[[ 2.85  3.12  1.62  0.95  1.16 -5.98]
 [ 1.89  2.12  1.21 -0.27 -0.74 -3.36]]
=>
[[ 1.89  2.12  1.21 -0.27 -0.74 -3.36]
 [ 2.85  3.12  1.62  0.95  1.16 -5.98]]

[[-1.55  5.77  3.21  0.26  4.20  0.26  0.13 -0.56 -3.78  4.03 -3.19  1.46
  -3.02 -0.78  0.95]
 [ 2.77  0.52  2.00 -1.49 -3.97 -1.49 -5.13  1.38 -1.35  5.29  2.47  0.67
  -0.68 -1.72  4.73]
 [-0.01 -0.62 -2.79  2.39  1.89  2.39  4.12 -1.90  4.11 -2.74 -1.55 -3.88
   2.49  1.05 -1.08]]
=>
[[-0.01 -0.62 -2.79  2.39  1.89  2.39  4.12 -1.90  4.11 -2.74 -1.55 -3.88
   2.49  1.05 -1.08]
 [ 2.77  0.52  2.00 -1.49 -3.97 -1.49 -5.13  1.38 -1.35  5.29  2.47  0.67
  -0.68 -1.72  4.73]
 [-1.55  5.77  3.21  0.26  4.20  0.26  0.13 -0.56 -3.78  4.03 -3.19  1.46
  -3.02 -0.78  0.95]]

[[-3.48  0.48  1.61 -1.59  4.80 -3.72]
 [ 0.01 -2.59  0.33  0.00 -1.01 -0.99]]
=>
[[ 0.01 -2.59  0.33  0.00 -1.01 -0.99]
 [-3.48  0.48  1.61 -1.59  4.80 -3.72]]

[[-2.75  2.68  2.13  2.95 -5.39 -1.19  1.55]
 [ 6.17  0.48  0.34 -4.27 -1.23  0.33  1.54]]
=>
[[ 6.17  0.48  0.34 -4.27 -1.23  0.33  1.54]
 [-2.75  2.68  2.13  2.95 -5.39 -1.19  1.55]]

[[-1.37  5.87  1.63 -1.80  4.18  4.12 -2.64 -5.59  0.78 -1.91  5.58 -2.59
   2.73]
 [ 3.14  0.90 -1.03 -0.13  0.20  4.27 -1.21 -1.27 -3.20  2.46  0.56  2.38
  -1.37]]
=>
[[ 3.14  0.90 -1.03 -0.13  0.20  4.27 -1.21 -1.27 -3.20  2.46  0.56  2.38
  -1.37]
 [-1.37  5.87  1.63 -1.80  4.18  4.12 -2.64 -5.59  0.78 -1.91  5.58 -2.59
   2.73]]

[[ 1.85 -1.13  0.31 -0.08 -1.11  0.25 -0.45  0.68  1.87  0.82]
 [-1.27 -1.95 -0.97 -0.26 -0.59  6.08  2.44 -0.61  0.29 -0.96]]
=>
[[-1.27 -1.95 -0.97 -0.26 -0.59  6.08  2.44 -0.61  0.29 -0.96]
 [ 1.85 -1.13  0.31 -0.08 -1.11  0.25 -0.45  0.68  1.87  0.82]]
